Here is a tiny trained network, its code and every weight. The questions are about switching its units off for an input and a target symbol, where a switched-off unit gives its printed mean instead of its output.

import numpy as np


def w(rows, s, z=0):
    codes = np.array(rows[::2]) - 128.0
    scale = np.full(codes.shape[1], s)
    scale[-1] = z or s
    return codes * scale


def norm(h):
    return h / np.sqrt((h * h).mean(-1, keepdims=True) + 1e-5)


def f(y):
    return np.maximum(y, 0)


def softmax(a):
    e = np.exp(a - a.max(-1, keepdims=True))
    return e / e.sum(-1, keepdims=True)


def log_softmax(a):
    a = a - a.max(-1, keepdims=True)
    return a - np.log(np.exp(a).sum(-1, keepdims=True))


def net(x, mask):
    ids = ['βδεθλξπτφψω'.index(c) for c in x.split()]
    T = len(ids)
    res = E[ids] + P[:T]
    u = 0
    for l in range(2):
        r = norm(res)
        for j in range(3):
            rows = slice(2 * j, 2 * j + 2)
            q, k, v = (r @ M[l][rows].T for M in (Q, K, V))
            z = softmax(np.where(np.tri(T) > 0, q @ k.T / 2**0.5, -1e9)) @ v
            o = O[l][rows]
            res = res + np.where(mask[u + j], z, o[:, -1]) @ o[:, :-1]
        u += 3
        y = f(norm(res) @ A[l][:, :-1].T + A[l][:, -1])
        res = res + np.where(mask[u : u + 4], y, B[l][:, -1]) @ B[l][:, :-1]
        u += 4
    return log_softmax(norm(res)[-1] @ U[:, :-1].T + U[:, -1])


Q, K, V, O, A, B = {}, {}, {}, {}, {}, {}
E = w([
[94,45,132,132,89,148],'β',
[98,81,108,96,159,241],'δ',
[62,78,166,109,59,185],'ε',
[56,99,107,129,209,111],'θ',
[98,13,107,142,154,108],'λ',
[84,57,175,187,174,74],'ξ',
[26,106,185,131,98,106],'π',
[87,158,216,178,105,128],'τ',
[29,145,172,94,112,172],'φ',
[83,126,171,100,105,253],'ψ',
[70,75,189,160,98,79],'ω',
],0.011)
P = w([
[108,153,69,182,90,125],'0',
[49,44,148,253,136,195],'1',
[111,125,81,139,96,101],'2',
[74,38,185,169,143,180],'3',
[123,127,91,114,101,92],'4',
[101,42,205,131,145,157],'5',
[136,126,101,94,104,82],'6',
[133,51,227,102,150,138],'7',
[156,133,113,71,107,75],'8',
[135,83,248,63,158,124],'9',
],0.013)
Q[0] = w([
[206,250,98,206,97,134],'0.h1',
[119,108,180,163,136,161],'0.h1',
[61,57,204,113,168,196],'0.h2',
[128,109,144,120,166,90],'0.h2',
[16,6,218,81,123,159],'0.h3',
[59,122,91,73,148,67],'0.h3',
],0.013)
K[0] = w([
[100,146,87,192,123,154],'0.h1',
[50,159,118,108,111,103],'0.h1',
[175,116,136,6,128,98],'0.h2',
[123,111,153,110,124,109],'0.h2',
[210,156,142,21,126,72],'0.h3',
[139,78,185,88,144,120],'0.h3',
],0.017)
V[0] = w([
[128,146,85,9,150,112],'0.h1',
[110,123,76,47,27,45],'0.h1',
[137,145,92,113,82,12],'0.h2',
[105,55,215,170,192,123],'0.h2',
[189,72,133,168,19,213],'0.h3',
[227,1,67,146,190,22],'0.h3',
],0.0072)
O[0] = w([
[115,28,83,127,129,133,74],'0.h1',
[76,101,88,155,85,59,133],'0.h1',
[120,113,95,214,108,128,150],'0.h2',
[57,221,140,100,127,85,209],'0.h2',
[242,185,109,81,83,107,78],'0.h3',
[158,250,98,254,130,188,254],'0.h3',
],0.0089,0.0052)
A[0] = w([
[141,131,11,103,202,129,240],'0.n1',
[137,85,170,135,193,188,4],'0.n2',
[116,71,184,121,79,226,89],'0.n3',
[108,151,209,194,120,143,119],'0.n4',
],0.012,0.0032)
B[0] = w([
[141,108,2,102,81,168,177],'0.n1',
[164,37,227,213,31,111,175],'0.n2',
[136,78,113,198,196,49,193],'0.n3',
[182,21,113,50,146,184,254],'0.n4',
],0.0087,0.0086)
Q[1] = w([
[47,118,81,183,166,156],'1.h1',
[108,128,152,71,153,131],'1.h1',
[162,146,146,91,153,7],'1.h2',
[120,169,84,168,147,141],'1.h2',
[111,138,208,116,77,49],'1.h3',
[60,154,153,124,186,133],'1.h3',
],0.017)
K[1] = w([
[89,136,105,243,175,59],'1.h1',
[90,114,193,82,179,81],'1.h1',
[189,32,188,70,67,186],'1.h2',
[130,105,62,157,170,199],'1.h2',
[101,102,190,119,71,25],'1.h3',
[7,177,140,46,111,156],'1.h3',
],0.011)
V[1] = w([
[136,124,136,208,154,44],'1.h1',
[70,39,118,145,135,230],'1.h1',
[185,83,106,171,253,100],'1.h2',
[132,59,169,117,60,186],'1.h2',
[36,198,137,141,73,35],'1.h3',
[152,50,121,189,108,78],'1.h3',
],0.0069)
O[1] = w([
[112,158,66,80,255,108,156],'1.h1',
[178,127,145,181,143,93,255],'1.h1',
[138,153,208,88,186,133,140],'1.h2',
[123,197,98,210,116,81,102],'1.h2',
[161,131,172,225,106,122,69],'1.h3',
[165,189,108,98,204,99,168],'1.h3',
],0.0082,0.0052)
A[1] = w([
[188,147,67,199,109,98,123],'1.n1',
[206,169,146,147,175,223,3],'1.n2',
[139,182,146,136,12,84,52],'1.n3',
[71,51,145,121,174,80,250],'1.n4',
],0.011,0.0028)
B[1] = w([
[146,159,198,55,115,105,171],'1.n1',
[117,187,68,100,166,9,163],'1.n2',
[88,91,116,162,226,181,147],'1.n3',
[133,212,94,106,91,166,244],'1.n4',
],0.013,0.011)
U = w([
[235,71,61,91,181,165,64],'β',
[195,141,219,153,171,75,191],'δ',
[219,198,109,163,76,72,190],'ε',
[109,101,153,175,156,191,254],'θ',
[146,125,41,204,249,38,73],'λ',
[139,189,190,43,233,204,48],'ξ',
[74,164,106,222,88,69,123],'π',
[49,169,146,87,44,140,96],'τ',
[65,44,94,107,156,39,118],'φ',
[151,98,197,21,127,134,144],'ψ',
[84,169,21,120,114,223,48],'ω',
],0.013,0.007)

Each question gives the input, a string of symbols that net reads in full, and the target symbol t.
The units are the heads (2 rows each of Q, K, V and O) and the neurons (one row each of A and B). Each row of codes is followed by its name. A weight is (code - 128) times the scale printed after its matrix; where a second scale follows, it is the last column's (O, A, B and U).
mask holds one flag per unit, layer by layer, with each layer's heads first. A switched-off unit (its flag False) gives its mean, the last column of its rows in O or B, instead of its output. The means were averaged over made-up inputs and are rounded, as every weight is.
A unit's drop is (log p(t) with every unit on - log p(t) with that unit switched off) / (log p(t) with every unit on - log p(t) with every unit switched off).
The circuit of an input: a set's keep is (log p(t) with only the set's units on - log p(t) with every unit switched off) / (log p(t) with every unit on - log p(t) with every unit switched off). Starting from the 12 units with the biggest drops (on a tie, the unit counted first), units are removed one at a time, each time the one whose removal leaves the highest keep (on an exact tie, the one counted first), for as long as the keep stays at least 0.8.
circuit, biggest first: the units of the circuit, biggest drop first
top k neurons: the k neurons with the biggest drops, biggest first
top k neurons in layer l: the k neurons of layer l with the biggest drops, biggest first
which heads matter: for each layer, one digit per head in row order, 1 if its drop is at least 0.15 and else 0, layers parted by /
input ξ ω ε, target φ: circuit, biggest first	[0.h3 1.n3 1.n4 1.h2]
input θ λ τ λ λ θ ω τ, target ω: top 2 neurons	[0.n4 0.n2]
input ξ θ δ φ λ θ λ, target ω: circuit, biggest first	[1.h3 0.n3 0.h3 0.n4]
input θ θ π, target π: which heads matter	001 / 001
input β θ θ β θ λ θ, target ε: top neuron	[0.n3]
input π θ φ λ φ β λ β, target λ: circuit, biggest first	[1.n2 0.h3]
input φ θ θ β θ δ λ, target ε: top 2 neurons	[1.n1 0.n3]
input θ ψ λ ξ ψ ψ ξ θ ε, target φ: circuit, biggest first	[0.h3 1.n3 1.h2 1.n4]
input β φ ε β, target ε: which heads matter	001 / 000
input λ τ φ θ ψ τ, target ψ: which heads matter	011 / 000
input θ λ λ θ λ ψ θ β π, target π: circuit, biggest first	[0.h3 1.h3 0.n4 1.h2]
input δ λ ξ θ τ, target θ: which heads matter	001 / 000
input λ θ φ θ ξ λ ψ τ φ ψ, target φ: circuit, biggest first	[0.h1 0.n3]
input ξ θ ξ β, target ξ: which heads matter	010 / 000
input δ π λ, target ε: circuit, biggest first	[0.h3 1.n1]
input θ ψ λ θ θ θ ξ ξ, target ξ: circuit, biggest first	[1.n4]
input θ θ θ θ ψ θ θ, target ω: top 2 neurons in layer 1	[1.n2 1.n1]
input β ψ θ λ ψ λ ω θ, target ω: circuit, biggest first	[0.h1 1.n4]
input τ θ θ θ δ ξ λ λ β λ, target β: which heads matter	001 / 001
input ψ ε τ, target θ: top neuron in layer 0	[0.n4]
input ω ψ θ λ δ θ δ θ ε θ, target ε: which heads matter	001 / 010
input β ξ λ θ ε ψ, target ε: top 2 neurons	[1.n4 0.n4]
input θ ε θ ξ λ β, target λ: circuit, biggest first	[0.h3 1.n2]
input θ θ λ θ λ, target ω: circuit, biggest first	[0.n4 1.h3 0.n3 0.h3]
input λ ψ β θ ψ ξ, target ψ: which heads matter	001 / 000
input λ ξ β θ λ π, target λ: top 2 neurons in layer 1	[1.n2 1.n4]
input θ φ δ θ, target δ: top neuron	[0.n2]
